Each row is followed by the grade that its hidden value falls in (each part has its own value, ranges and names):
[ 315 -320  -65  -68  235  203  264 -205   -5 -438   43   24  -85    2
 -292 -147  126  139  317  235  -41  143  179 -160  -27   11   92   96
 -281   26  145  -42 -441  310   14  206   48 -137  291  302   44] : (54)
[ 395 -193  -30  -32  365    6  225   33 -300 -118 -104  -36  -42  126
  -52  118   60   20   67   14  -39  136   37   39 -100   56   79   89
  108   64  -10   90 -362  357  -57  152  214  -73  216   91  101] : (54)
[ 399 -230   66 -126  195  -29  313  -63  -93 -158  233  205   89   50
 -123  -43 -103  103  272   55   -6   36  246 -203  -80   64    7   69
  -82  -81   44   44 -392  213  -44   94   31   39  365  182  -12] : (60)
[-200  132  134  150   72 -158 -115   30  -28  -43   34  -52   54 -127
  -42  386  -67  105 -257   -9  119    6 -203  -38   60   79   47  119
  116  -82 -134  106 -124 -232   49  -53   94  113 -158 -286  273] : (50)
[ 397 -215   15   -6  188    3  249  -53 -160 -116  188  137   38   20
 -100   66  -90   11  195   68  -88   58   74  -64 -102   74   -2   33
  -58  -84  -34   36 -393  227  -52   86   65  -52  293   90  -46] : (67)
[ -92   12   58  125   91  -98   16 -144  -55  -66  -93   55  -43 -220
  -87  229  -84   66 -126  -79    3  169 -215   48 -123   98   66  -18
   66   58  -84    1  -90 -153  105  104  -59   18  101 -142   -1] : (61)
[-163   98    8   53 -110  -40 -191   23  216  -69  137    8 -132 -211
 -165   40  111   91   63   77   35  -60 -113 -146  165   -5 -103  264
 -247 -174  102 -122    1 -172   55 -115 -128   11 -141 -143  172] : (55)
[-363  227  163  104 -260 -207 -175 -129   66   66   58   81   -7 -239
   -8  204 -255  -46 -211  -47  -36   51 -167  -14  -81   79 -162  -57
   81  -30 -113   98  230 -558   80 -177  -20   47 -104 -308   29] : (68)
[ 303   79   16 -126   88  -31  -19  125 -177  259  -84 -125 -279  151
   57 -246   64  -80  143  -49 -167  154  -35    2   -5   66 -169  151
 -112  -77  137    9  -14   97 -158  -71   34 -190  -32   53   85] : (50)
[ 298 -194    2   64  267   17  198   62 -122 -170  117  128   85  -68
 -145  192  -26  102  103   66   58   43   13 -133   -4   57   66  113
  -69  -80    3   56 -417  102    3  105   68   67  204   17   62] : (60)
[ 314 -249  -22 -206  162  -18  254 -134  -87 -279   25  135  -28  123
 -150  -82   30   83  255   69  -38   23  375  -97 -106   45  -64   77
    0   60   80   19 -231  315    1   88  114  -73  362  229   24] : (50)
[ 246 -276   55 -213  170 -106  251 -223  -27 -339  135   82   20   61
 -247 -150  -34   92  248   45  -43   66  332 -122 -229   85   54  105
   83   54  -52   44 -296  374   98   96   31  -85  453  223  -45] : (59)
[  31  166  123  -73  -84  -56   69 -248 -145  217 -163   -7 -153   19
  156 -177 -185 -140   24  -90 -308  265 -144   87 -318   51  -72 -198
   33  139    3   52  239 -154 -107   26   17 -136   56   40  -84] : (59)
[ 232  103   50  -50  182    7   86   37 -193  193 -149  -58 -135  115
  145  -21   55   21   57  -60 -115  142 -133   -2  -42   18   13   53
  -63    7  109   -9  -52   94 -175   81   77  -27  -52   41  178] : (58)
[-279  251   56  128    8   -3 -258 -102  114   77 -252 -207 -272 -189
  -67  -40  137  120 -106  -64  -89  200 -405   15  -38   95   66  110
 -199   13   22 -122  169 -248   88   25 -211 -119 -259 -151  141] : (67)
[ 520 -253  -30  -35  180  -24  277   38 -273  -21  183  142    9   19
  -72   37 -142 -158  184   51 -127  109   76   18 -133   43  -81   23
   61  -65  -15  105 -393  264 -110   55  166  -88  372   97 -117] : (61)
[ 169  -92  145  -50  131 -196   69  114 -127 -110  271  -28  145   61
 -138   97 -157  -24   10   58   25  -27  126 -158  -97   82  -10  194
  198 -121 -176  263 -279   68   32 -146  209   25  130  -90  120] : (68)
[-220  178  311   45 -193 -178   74 -280  104   43  320  250  176 -183
   50  166 -396  122  -61  -20   12   35  -68 -209  -68   86  -23 -148
  -66 -129  -90   66  -21 -503  -13  -50 -104  208   28 -158   45] : (58)
[-232  202  117   -8 -109 -190 -241  -40   68  105  -29 -164 -204 -135
  -88  -82  -32  -36 -115  -65  -58  136 -187    3  -54   91  -90  157
   38  -48  -47   33  149 -230   73 -146  -76 -110 -123 -180   98] : (54)
[ 279 -202   84 -239  192 -211  231   27  -70 -204  176  163  156  122
 -148  -45  -40  103  253  -49   11  -98  392 -228 -225   53    7  212
  174   12  -66  117 -161  308  103  -37   71   94  381  102    7] : (55)
[-145   23   45  -21   14   91  -28 -264  130 -243 -131  -94 -195  -84
 -180 -145  109  171   85  112  -44  174  -30 -119  -15   44   39   63
 -263   63  118  -72  -17 -108   73   79  -79 -118  -34   84  137] : (68)
[   7   22  -15  166  149  133   59 -136  -37 -111 -107   59 -110 -120
    0  323   92  205  -63   80   68  101 -213    7  200   27   55   -7
 -249  -43  133 -140 -273  -85  -91  203    9   38  -96  -48  256] : (60)
[  49 -126  -24  109  203   89   48 -153   40 -280    2  -47 -136 -158
 -233  122  140  189   41  120   69  140 -142  -44  108   58  129  144
 -218  -56   57 -119 -406  120   52  187  -61  -68   67   27  157] : (61)
[-330  180  162  -32 -287 -196  -95 -267  236  -41  217  220  -27 -185
  -23  145 -142  152  -20  -22   50  -91   47 -120   94   50 -174   20
 -108 -125   29 -121  115 -348   36 -104 -161  114  -29 -166  123] : (55)
[-125  137  -50   31  -47  -25 -225    4   74   37 -142  -94 -316 -119
  -79   30  178   54  -44    1   -3   65 -151   50  176   47 -159  191
 -172  -72  144 -144   58 -116   -7  -48  -75 -127 -174 -120  196] : (50)
[ 243  -77  171 -147  299 -169  102  146 -152  -64   58 -153   77  153
 -152 -176  -46   59  108  -40  -21  102  124 -233 -252  117  128  248
  157   -2 -132  266 -187  165   92  -70  105  -13  155   44   88] : (50)
[-365  213   90   39 -179 -290 -164 -208  -20   80 -153   83 -124 -182
   63  324 -145  -16 -307 -180   -2   65 -131  205  -76   99 -168  -73
  277   86 -106  -17  249 -312   71  -58   -3    8  -16 -294   67] : (54)
[  23   53   22 -358 -107 -143   59 -261 -108   -4 -314  -18 -235  212
   66 -321   -3 -122  116  -89 -262  130  327  110 -336   22 -223  -68
  224  290   85   52  405  132  -36  -42  157 -218  202  192  -13] : (68)
[ 113   25  174   64  167 -299   85  107 -273   93  150  127  168   40
   88  492 -238   58 -213 -136  114  -45  -10    7   -9  149  -44   46
  320 -112 -222  192 -264  -69  -23  -67  177  163   77 -286  156] : (50)
[  16    0   53  -13   -8  -81  -79  -16   47  -69  140  -25 -140  -64
 -160   -3   13   69   54   58   24   31   12  -93  113   88 -121  195
 -135 -156   32  -17 -171  -54   23  -89  -42  -83    0  -75  122] : (68)
[ 176 -193  110    0  369   57  209  -73  -76 -362   12  -94   96   37
 -246  -15   29  225  123  119   46  151   52 -260 -145   84  274  141
  -79   45  -61  155 -402  142  118  141   77   14  157  118  138] : (68)
[ -59  292  210   65  -80 -258 -191  135 -130  403   99  -74 -113  -38
  124  101 -210  -68 -181 -155  -50   99 -265    0   26  145 -173   87
   61 -194 -103  117   63 -369  -69 -226  -29  -10 -205 -330  106] : (68)
[-159  292  164  104 -184 -153 -320  242  138  293  269 -163  -72 -242
  -82 -125 -123 -151  -53   23  -81   53 -377 -186   19   24 -101  272
 -125 -285  -39  118  117 -440   -8 -311  -90   -2 -294 -283  109] : (58)
[  49   68   81 -138   66 -163   27 -154 -105   67 -163  -30 -149   85
   33  -85  -13   26   26 -145 -146  127   30   68 -230  112  -37   18
  129  104  -44   -5  104  112   10   27  -17 -116  121   22   22] : (67)
[ -90   59   84  231   -9  -21  -63  -55   87  -34  221  155  -53 -262
 -100  359  -72  226  -75   46  162   13 -219 -115  311  119  -70   81
 -318 -274   40 -124 -332 -347    5   12 -177   96 -104 -243  159] : (50)
[ 215 -255   42  -96   45  -10  205 -126    0 -372  317  129   99   21
 -237   15  -97   35  210  224    2  -45  316 -192  -25   21  -66   96
  -49  -91   -9  113 -369  149    8  -26  172  -31  281  122   59] : (68)
[-371  155  160   19 -231 -129 -132 -317  179 -105   83  -43  -73 -229
 -119  -19 -160  -20 -110   58  -77  128 -139  -29 -123   38  -27  -22
   13    9  -76   33  124 -318   80  -66  -41  -54  -34 -111   65] : (61)
[ 190   34  -32 -347    1 -206  107 -202 -254  132 -368   22 -236  282
  184 -167   21 -165   73 -205 -308   94  275  283 -382   48 -218  -89
  381  295   17   -1  352  374 -103   26  190 -231  274  164  -37] : (67)
[   7  156   59   26    0 -281 -143  216 -105  249   69   26  -46  -81
   60  255  -67  -82 -158 -150   21  -49 -143   63   29   64 -156  192
  218 -139  -74   54   21  -88  -41 -159   61   62  -58 -284  142] : (58)
[ 126   73  -19   17   63 -113  -35  183 -119  177  -63   78  -80  -66
   41  120   29  -46   40 -123  -70    2 -116   -5  -57   20 -120  152
   23  -34   39   -6   86  -49  -13  -76   -4   37    3 -151   31] : (55)
[ 165  180  107   27   50 -188  -76   96 -219  421   -9  -72 -210   -6
  133   11 -113 -110  -72 -192 -138  186 -291  117  -51  136 -119   66
   51 -124  -47   14  -29  -66 -115  -68  -59 -106  -43 -179   10] : (59)
[-103   74  -73   87  -40   53 -137 -102   74  -89  -51   -6 -267 -112
  -52  242  179  123  -67  106   67   -2 -117   78  334   14 -152  124
 -235 -123  176 -206 -146  -52  -91   40    8  -79 -176 -101  307] : (50)

[  39  -43  238    3 -124   19    9  -80 -162 -146  -41  -66  118  -15
   -7  -81   51  142  -41  -33    0  -98 -148  194  -89   32  217   23
 -211 -139   29    8  -74  -26 -105  -75   17  -35 -230  -67 -104] : Sopo
[  98 -239  -60  -33   72 -136 -108 -126   76   80    2 -150  394   93
  -75 -173  146  143 -161 -107  -82  230 -144  209 -290 -226  340  126
  -88 -252 -107 -134  119  -94  299  138  117    2 -136  246 -136] : Sopo
[ -36  157  144  170   34   86   18  -53  -69 -110  205   24   89  -30
 -334 -401 -469  271  -45   77 -122  -13  -90   16 -208  -47  185   19
 -232 -192 -188  270   10  228  -56  326 -192  -30 -144 -530  142] : nafu
[ -25  -53  191   32  -36  -31  -79   -3  -53 -296  166 -341  -24  166
   27   66  -58  -26 -229 -201  130   54 -321   68   74  119   89   82
  133   -7    2  279   96   37 -357   -5   19   46 -111 -180  -96] : nafu
[ -62   68   27   18  -19   -7   53  -31  126  -53  -57   -6   -2   45
  -83   98  133  255  163   56  190  -31   18   86    0  -53  120  -37
   12 -160  -17  -43   43  157   39 -115   29  -22  -20  -14 -157] : pofu
[ -24 -181 -141 -227  -58 -118   71   66   -3  -20 -197 -276  -17  139
  504  406  651  -11   82 -227  184   91 -273  330  369  145  -59  158
  222  238  328 -426   57 -309  -11 -393  319  158  144  732 -464] : giz
[ -15   85  118   39 -174  -10  -24   21 -249 -161 -130 -107   -2  -40
  123 -159 -227  388   68  104 -106  160 -372  165  -18  -69  -40  175
  -91  -80  -88    0    8  -95 -156   31 -126 -144    3 -249  -23] : nafu
[ -70  141  226   38  163  149 -307 -117  254  169  530   98  142  192
 -537  -73 -313   28 -313  156 -137  -97  332 -191 -326  -83  -61 -136
 -212 -137 -115  676  -21  272  104  595 -134  209 -135 -422  394] : nafu
[ -63   49   47  -37  -56  102   29   16   44   18   76  -38   15  186
   10  166  162   79   33  -17   83  -40  -29  144   88   42   -8   68
   15  -48  139   18  -45  -33   53  -21    8  197  -96  167 -117] : vor
[-128 -136   43  -65 -113  174 -238 -212  -65   17  109  -72  185   75
   92   94 -144  174    3   53 -424   54 -309  238  -12  -64 -109  225
 -129 -257  -85  -35  235  -62  218  293  215  185 -215   53  -91] : nafu
[  31  119  -32 -128    6  197  -70  -45  -52  242  246   24  153  140
    6   -3   98    7 -110   41 -209   24  -37  153  -25    7 -171  158
 -198  165  123   68 -137 -207  240  283  -58  398  -13  235   54] : mufal
[ -50   54   98  -71  -26  -35  -86  -56    1  145 -107   -6   19   92
   42   61  162  218   -5  114  -72  -46   56  144  -34  -24  -70   70
 -109   -6   95  -20    3  -70   98   -9  -13   39   31  117   34] : tanib
[-46  27  28 -44  17  70 -27   0  81   6 173 -34  68  99 -64  75  56  75
 -17 -13  52  -9 -16  73  22  21   0  -8 -32  -9  62 101 -20  42  30 114
  57 149 -41  43 -64] : pofu
[ -54  -64   27   -4   41 -130  -11   15  109 -110  -34  -39   51  -69
  -44    4   42  264   97   12  131   33  -13   66  -23  -49  135 -115
  -28  -97  -21  -48   60  136  -54  -39  150 -170   61  -58 -151] : giz
[ 183 -111   -4   -1   25 -244   54   43   -9  -36 -134 -222  244  106
  -10 -197  270  161 -156 -149  233  259 -159  176 -219 -166  386   93
   14  -80  -11 -109  -65 -158   31 -141  -80 -119  -18  202 -156] : Sopo
[ -11  -93  -58  -20   53  -39   49  104   36 -122  173  -73  150  -33
  -22  -96  -52  114    6 -111   97  117 -140   98   26    7  129  -61
  -22    9   45  -14  -34   23  -50  139  148   -9    8   28 -156] : Sopo
[ -81  -36   -1  -61   -9   43  -37   54   14  -72  160  -42   63   -3
   45   51  -59  128   38  -16   -8   42 -127   95   99   45  -67  -25
  -32   29   71   36    1   11  -51  154  157   58   13    9 -100] : Sopo
[ 299 -351   31    3  -11 -415 -202  -49 -155 -103 -208 -398  502   31
   51 -457   31  285 -376 -162  -40  588 -485  225 -505 -402  484  239
  -50 -261 -272  -93   86 -317   49   67  -49 -359  -68   63  -87] : Sopo
[  -8  -23   69 -175 -144   66  -86   19   61   67  -19  -53   39  200
  179  421  441   59   33   22  155   15  -16  163  105  -14 -136   43
   51    6  208  -43 -116 -197   73 -155   98  186  -41  397 -183] : vor
[  31  -39  240  -78  -12  118 -248  -63   99   -7  378  -45  178  166
 -198  154   37  -82 -275  -13   27  -41   75  -23 -165  -23   -8  -96
 -133  -69   31  424 -128   12  -32  255   37  195 -200  -71   78] : nafu
[-114  230   98 -171  -53  373   31  -80  120  522  143  344   29  321
  -97  346  470  -40   85  201 -129 -419  512  196   69  115 -233   39
 -285   34  424   -9 -286 -138  500   71  -60  602 -201  549   88] : pofu
[   3   19  112  -88  -71   86 -126  -24   50   27  138  -51   82  162
   -9  212  173   54  -78   23   60   19  -18   85  -28  -37  -65   25
  -41  -36   78  145  -89  -82   36   50   12  173  -82  116  -48] : mufal
[  37 -232 -127 -221 -172 -138  120   27 -129 -142 -361 -333   26   58
  615  382  705   64  161 -251  217  138 -465  427  358  102   55  215
  208  148  268 -587   67 -364  -48 -553  342   58   77  751 -602] : tanib
[ -50   83   90  -78   68    8  -74 -136   48  141   27  -63   -1  106
  -20   65  204   59  -88   21  -67 -148   74  110    2   86  -36   55
 -112   99   92   63   64   28   66   21   27  181   29   98   27] : tanib
[-50  31 118 -64 -29 -23 -64 -79 -23 106 -94 -62  12 124  60  70 189 150
 -45  46 -68 -80   6 172  -2  29 -25 103 -87  -2 114 -20  30 -72  62 -45
   1  85 -20 141  -2] : tanib
[ 149   40   -3    1  -34 -137  114  127  -25  -77  -78 -163  110  108
    8  -96  226  183  -48  -83  326  232 -153  120  -94 -115  230   63
   57    9   29  -35 -162 -135  -64 -166 -163  -61   42  115 -151] : vor
[  36  117   69 -101   81   72 -148 -244  -47    6  193 -255   24   56
   16    7  106  -65 -221  -78 -123  -52 -233   68    8  131  -69  144
  -86  240  -79  214  161   54  -81  127   29  288   62  -81    0] : pofu
[ -11   12   12  -19    1   85    3   -5   34  -55  198 -108   83  131
  -38   63   64   22  -60  -95   64   34 -126  114   31   28   61   60
   -4  -12   54   78  -20  -10    7   80   31  199  -83   76 -125] : mufal
[ -63 -204  207    8 -273  -68   46  274 -137 -147 -169   43  114  114
  153   73    5  309  100   23  119  101  -83  254   23  -83  102   -6
  -29 -311  265 -135 -253 -269  -86 -118   38 -233 -252  182 -141] : Sopo
[ -66 -159  159  -19 -165 -126    5  187  -75  -39 -206   48   85   66
  128   37   67  329   89   64   46   62    4  224  -10  -80   69  -13
  -74 -213  219 -160 -162 -207  -15 -107   54 -227 -112  180  -95] : giz
[-154  303  222  -55  -50  198   85  101   13 -102  221   17 -318  104
   -1  315   96  -35   60   34  248 -342  128  -33  340  346 -272 -141
    5  305  291  324 -181  150 -363  -87  -44  245   55 -150   15] : pofu
[  79  122  -82 -113    9   60  -20 -120  -55  218  -21   26  174  -20
   21 -120  172  215   41  111 -153   71  -77  176 -116 -101  -26  137
 -230   87  -27 -131  -43 -120  278  116  -43  169   83  174  -29] : pofu
[  -9   40  107   33   74   73  -50  -72  101   17  252   27  164   65
 -292 -125  -93   91 -101   15   -6  -60   87   19 -181  -38  165  -66
 -173 -138  -50  228  -31  160   75  246  -20  103 -150 -161   53] : pofu
[  12  -73  -22  -36   21   56  -38   46   15 -178  314 -171  139   41
   -6   14  -67   -7 -102 -160   71  146 -263   74   47   29   50    8
   21   43    2  131  -10   -5 -110  189  128  136  -40  -14 -162] : mufal
[ -46   70  228  107  148    6  -15 -108   16    1  215   29   93    8
 -364 -337 -237   93 -186   -4 -123 -224  158   19 -210   81  246  -83
 -300  -87  -29  287    5  243  -46  260  -75   22 -158 -353  180] : giz
[-103    7 -118  -56  108  104   25   62  242   96  291   50   99  138
 -130  134   87   31   53  -33   99   -5  122   50   80   20  -12  -73
   28   -7  128   47  -22   95  179  203  142  246   -6  194 -104] : pofu
[ 112  -12  -16  -13   -2 -132   68   69   17  -30  -64 -128  153   84
  -16  -95  206  186  -41  -65  231  191 -107  130 -118 -122  231   46
   14  -41   14  -63  -94  -93   19  -97  -75  -54   18  135 -141] : pofu
[-417  184  113 -122  -44  432  -36  -66   93   75  330  267 -262    2
   38  465  -98   24  305  183 -248 -543  215   71  475  390 -514 -138
 -167  129  315  119   48  254    6  231  331  424  -56  -21  -11] : tanib
[ 144   54   70    5   94 -269  200  168   -6  -87  -99 -236  -15  128
    3 -131  370   32 -177 -212  452   58   -2   91  -13   84  308  -21
   80  233  192   14 -187  -90 -257 -319 -166  -76  131  146 -113] : giz
[  32   37   33  -23   86  -70   80   57   70  -16   98 -143   38  140
  -59  -12  215   -5 -124 -138  234   -7   13   77   18   80  154  -13
   32  119  135   82  -73    7  -80  -57  -26  106   22  117  -79] : Sopo
[ -38   35  -24   49  -26  -10  208   55 -130 -154  -49  -93   16  -38
   65 -184  -43  211  125  -91   54   14 -252  213  113   87  176   88
  -47    3   56 -170    9   15  -91  -62   15  -13  -23  -11 -197] : Sopo
[ -38  -69   67  -20 -206  -12  -60  140  -89  -59  -97  -24   91  109
  144   86  -30  336   87   91    3  221 -196  196   -8 -161  -57  116
    6 -209   75  -80 -101 -228   27    8  -22  -95  -79  106 -100] : mufal
[   5  -38  -46  -49   -6   -2  -17   58   -2 -116  138 -104  120  -25
   38  -28  -39  153   18  -49   61  165 -226   89   29  -31   21    2
   -7   26  -15   17  -11  -13  -59  125  106   12   44  -10 -146] : pofu
[ 104 -180  -98  -42  -29  -96 -179  -90  -48  -27    2 -216  336   29
   67 -155  -36  255 -108  -41 -157  412 -410  198 -228 -281  141  222
  -38 -195 -212 -107  139 -180  188  197   69  -40  -28   95 -144] : mufal

Part 3:
[ -21 -127   16   17   34  192  -42   39  -72  -11   14   94   35 -135
 -127  -51  108  107   73   81   30    0   91    5  102  -44   -9  -30
   35  -24   54 -128   36  -40   68   79   31  257 -138    8  -92] : A
[  33  -39   27  467  -86 -181  210   23  102  -58  -29  -30  -31   11
   74  154   -6  -93 -179   18   64  -12  459 -184  -62  308 -210  150
  -29  505  224  -62    3  318 -223   59   32 -336  161  118 -212] : N
[ -51  -82   37   74  187   99  -15 -146   -6   92  -19  -75  -50   23
 -313  -29  323   98   49 -142    3  -32  124   38  144  -87    2  154
   13 -119   87  -63   16 -124  213  131  213   79  119 -153   16] : J
[-117 -220  -84 -191  -96   35  151  -11 -105  -34 -134  111   71   29
 -177  -48  -53 -140   34 -137   -4   45  -29   88 -102  137 -188  120
   66  135  -49   41  108  110  -44  112  165    4  110  -37   -7] : A
[ -99  177  137  218  201  -60   27 -194   65   19   55  -21  148 -113
  -55  -52  242  142  -29   86   31   -4  175   -1  -29  -12  -79  112
 -134   11  110  -14   57   29   47  -70  -37   -2   74   37 -122] : X
[ 321  -18  239  249  156  121   53  -19   47  105   75  -69 -272    1
 -423   48  276  160   91 -102  106 -128  350  -99  324 -204  269   81
  104 -206  162 -151   -4  -46  197  185   99  233   19 -114   54] : Z
[ 145  -50  -65  -59  -50    9  144  110  -49 -104  -48   54  -22 -102
    6   44 -227   30   58   91   95   72   73 -114  -90  -49   17  -98
   31  180   82  -41  -21  174  -43  -37 -191  119  -41    4   58] : C
[ 138   61  196  260   73   89   28  133   53  -32   45   66    7  -40
 -169   39  157   92   53   -7  119   22  292  -15  132 -118   36   49
  -10   81  181 -151   36   82  -26   17  -71  150  -89   53  -72] : U
[  53  112  -93  -27  -77 -208   17   75   82 -166  -54  138  322    1
  402   92 -280 -126   49    7   -6   12 -198   83 -223  -81 -140  -79
  106  290   26  115   58  262 -196 -135 -244  -17  138  151   65] : N
[ 348 -178 -115  -94  -20   78  -61  163   13  -36  -35  -16 -209   34
  -46  100 -105   58  131  -76   40  -42   23  -79   47 -260  210 -159
  239   16  120  -12  -88   15  146  125  -33  172   58 -160  270] : J
[ -51  -61   18   79   11  -45   68 -164   -6   34   32   17   44  -38
  -63   12   74  -37   -9    5  -43  -96  120  -24  -17  107  -48   87
   97   42    8   18   94   65    3  116  115  -10  128    9 -113] : R
[ 134  148  323   68   94  -60  -75 -137   39  -59   23  107  170   23
 -108   37   49  115  113  -67   78 -125   -9  120   70 -247  222  -10
  118 -165   76   63  131  -50   -6   18  -68  236  138   99   -1] : R
[  84   90   64  174   75  -90   98  -55   71  -51   23  -27   56   62
  -56  146   28    7   38  -57   42    0  149  -64   10  -96   46   89
   73  141  179  -64   22   88  -26   12 -122   -4  107   -5  -33] : A
[ 274  -77  -10  136  -25  -71  308  136   26  -94 -119 -101 -226  171
 -264  239 -152  -49   31 -203  166  110  306 -197   29  -69   82  113
   66  326  273 -117  -81  204  -43   65 -112 -100  144 -127  122] : L
[  65   60  -64   94  215   28  -64  -49   62   44   65 -144  -61  -32
  -61   55  169  146   75    8    7   22  141  -80   30 -228   93  -20
   22  -16  143  -49  -68  -56  216  -12  -52   53   67 -166  104] : U
[  86  -69  100 -116  -15  140 -144   42   20   45  104  222  100  -96
  -61 -151  190    5  122   22  -72 -127  -37  169   13 -100    9  -33
  184 -194  -85   52  168   11   68  130  106  283  -67   31   11] : U
[ 306 -172  201  138 -161   65  -63  120   38  -29   45  211 -127 -149
  -26  -82   37   83  -38  142   57 -179  277  -45   -4   99   74 -114
  143   37   78   44   83  148  -74  185   95  131  -35  131  -53] : L
[  64 -168  -17 -129 -121   27    3   49  -26  -44  -42  172   67  -13
  -14  -42  -52  -84   53  -45  -25  -62  -40   86  -84   36  -65  -11
  169   65  -28   73  108  110  -49  125   89   95   64   29   27] : A
[-139 -109 -357 -538  175  217 -188  187 -109 -100 -194   -1  186   11
   -6  -69  -77  107  278 -150   24  291 -451  217 -105 -488  -61 -162
  -20  -36  -10   21  -94 -175  291 -171 -127  298  -23 -268  396] : Z
[ 200  -31  -65  214 -270 -229  271   97   54  -98    0  162   56 -127
  336   75 -333 -226 -130  151    4 -108  167 -144 -220  343 -231  -15
  116  459   21   43   67  517 -364   39 -104 -168   75  241 -113] : R
[ 260  189  120  257  -90 -265  108   32  151 -132   47  124  114 -128
  328   52 -193    3  -96  200   68  -77  179 -109 -247   84  -54  -80
   16  315  145  106   44  376 -254  -99 -268 -116  102  224  -37] : C
[ -82  -22  -57  -20   83   83  125   10    6  -49   37   -3   65   67
 -212   99  122   -2  104  -40    2  153  139  -62    7  -96  -28  147
   46  139  172 -172   36    6   63   23 -144   75  -76 -112  -91] : L
[ -21   67  -75 -270  223  122  -87  -69    3   25   21   33  186   12
 -123  -53  176   71  246 -120  -57   40 -300  176   68 -402   52   32
  102 -268  -20  -33   48 -144  259  -26  -87  353   -8 -161  187] : C
[-137 -100  -70 -176  164   89   44 -102  -79   -8 -100  -98  -18   52
 -321   -1  110  106  102 -127   49  147   39    8  -23 -150   22   81
  -42  -14   92  -14  -10 -132  220   13   51   56  115 -225   91] : C
[ 129  -74  -88  154  111   84   63   78   27   34  -43  -73  -81   48
 -142  101  123    2   84 -171   38   -1   92  -28  213 -157  -17   95
   81   59  133 -175  -69   34  115   95   54  113   40 -117   98] : R
[-266   77  -47 -255  224  130   27 -189 -116   65   22   29  255 -101
 -205 -126  154   36  190  -41  -47   68 -219  172   24 -188  -70   90
  -25 -251 -141  -35  120 -115  189  -56   10  308  -27  -98    5] : U
[ 419   26   97  407 -145 -235  -36  117  153 -115   20   42  -94 -108
  390  146 -246   54 -126  178   98 -189  305 -193 -112   63   90 -223
  127  346  198  104  -54  317 -209   19 -123 -140  174  202   22] : N
[ 600  149 -222  123   36 -305  255  108   50  -99 -100 -267 -314  -87
  296  272 -621   71   23   59  197  -15   82 -373 -137 -259  258 -308
   65  292  168   68 -286  358    1 -168 -389  -73  273 -107  469] : Z
[ 178   30   -3 -154   84  -19    7  -14    5  -45  -33    1    2    0
  -64   26  -84   81  139  -54   53    5  -79   11  -49 -272  153  -80
   99  -68   52   66    0   13  120  -22 -121  173  111 -100  216] : X
[ 270   91 -209  196  112  -21   41  195  119  -36   64 -129 -102  -51
  179  173  -61   60   67   66   41   73  158 -202    8 -240   39 -102
   57  242  221 -150 -166  170   77  -81 -281   27  -42 -109  170] : U
[ 105  -78   35 -103   17   40   36    2    1    1  -54   98   32   22
 -158  -50   70  -20   93 -136   12  -41  -52  107   15 -102  -16   65
  107  -61    7   32   76   51   59   94   79  149   90  -49  115] : L
[  -5  195  197 -119  161   14 -289 -135  109    6   75  255  427  -67
  112 -194  294   90  154  -34  -93 -152 -359  379  -17 -307  -22    3
  106 -341  -79  146  199  -91   87  -31   -5  341   56  110   73] : J
[ 223 -204 -181 -234 -158   49    5  183  -30   -9  -29  150  -63 -113
  118  -88 -185 -102   76   24  -39  -69  -95   30 -144   -7  -64 -158
  200   57 -111  114   35  213    5   97   55  131   18  -33  212] : U
[ -58   78   82  165  201   70   70 -219   16   65  193  -91  -27  -97
 -234   53  270  161   55  158  -19  -10  304 -180  101  -61  132   99
   24  -84  150 -176   43  -88  171   58  -98  137  -87  -86 -212] : C
[  86 -159 -211 -109 -108  -18  296   95 -136 -131 -109  -54 -132  -48
  -60  158 -414  -38   38   66  114  152  144 -254 -141   53   22  -87
   46  349  109  -81  -79  204  -67  -11 -199   -3    8  -79   41] : J
[ 124  108 -345 -225   50 -124   65  112   44 -158  -12  -72  100  -10
  313  169 -356   -5  142   85    0  185 -176 -133 -283 -298   35 -190
   92  276  122   26 -115  160   44 -210 -465   22   39 -132  256] : X
[ 256  113  235  124  -91 -165  163 -145   25  -25   97  162   61 -149
   58    1 -154  -26   -7  146   28 -230  101  -63  -63   87  106  -32
  158  -26  -26   83  154  252 -174   68  -97  134   84  206  -94] : J
[ 219  153  195   40  153  -55  -22 -113   19   -5  -12   15   32 -115
  -59  -46   -4  186   84   13  110 -107  -20   41   38 -250  181  -89
    5 -193   32   83   21   14   95  -51  -71  231  135   23  157] : X
[ 296   99  185  296   70  -94    8   75   98  -36  -98   37  -28 -111
   48  -49   25  143  -56  -20  170  -85  159   23   22  -81  -28  -40
 -101   87  138   60  -42  196  -46  -50    7   19  159  103  153] : X
[ -47   64   79 -139   20  -50   60  -13   42 -110  -16  124  216   90
  -99   20   22  -31  100  -79   18  107  -19  100 -165 -118  -36   97
   50  103   91   55  134   69  -39  -45 -150   41   70   -4   -6] : X
[ 296  180  181  295   77 -120  117  -69   40  -15   23    7   24 -111
   50   96 -111   68   38   26  116 -172   85  -68  154 -133  140  -40
   69  -25   73  -56    4  168  -70  -10 -127  193   96  138   26] : R
[  83  143   28  132  115  -85  -50  -82  102    5   95    7   90 -133
  150  -25   93  103    3  139  -15  -63   83  -32  -99  -83   -7  -47
    9   25   76   53   22   95   46  -56 -107   27   65   28   14] : Z
[ 131   27 -252  -97  114   43  -27  116   24  -82    6  -69   33  -13
  127  141 -119   72  164   21    8  114 -108  -86  -25 -340   83 -131
  108  112  151 -109 -121   12  137  -85 -294  176  -45 -146  196] : J
[ -56   20   16  -44  103   55   75  -92  -60   23  -13   54  103 -164
  -96 -116   64   72   56   58   29    1  -15   43   -3  -27  -85   28
  -59  -75  -42  -16   60   49   69  -25    8  185   -8    5  -10] : X
[ 142  -26 -210   27  -20  -44 -102  191   99  -74  -49   73  146  -20
  353   57  -98  -65   67  -36  -33  -17 -161   70  -50 -157 -141 -106
  132  205   53   16  -45  172  -24  -38  -95   57   61   28  174] : N
[  42  -19   -6  190   78  -94  -31  -73   18  -43  -65 -108  -24  -40
   67   96  -54  115  -28   16   80  -30  166  -92  -15  -47   47  -74
   -5  159  138   40  -62   30   40  -12   13  -70  209  -11   27] : N
[  79 -165  335  263 -184  -18  -86    0  -12  -28  -73  280   73 -206
   45 -185   44   47 -143  102   91 -249  231  123    3  307 -130  -54
    3   62  -48  157  175  181 -214  152  321   41  115  325 -191] : N
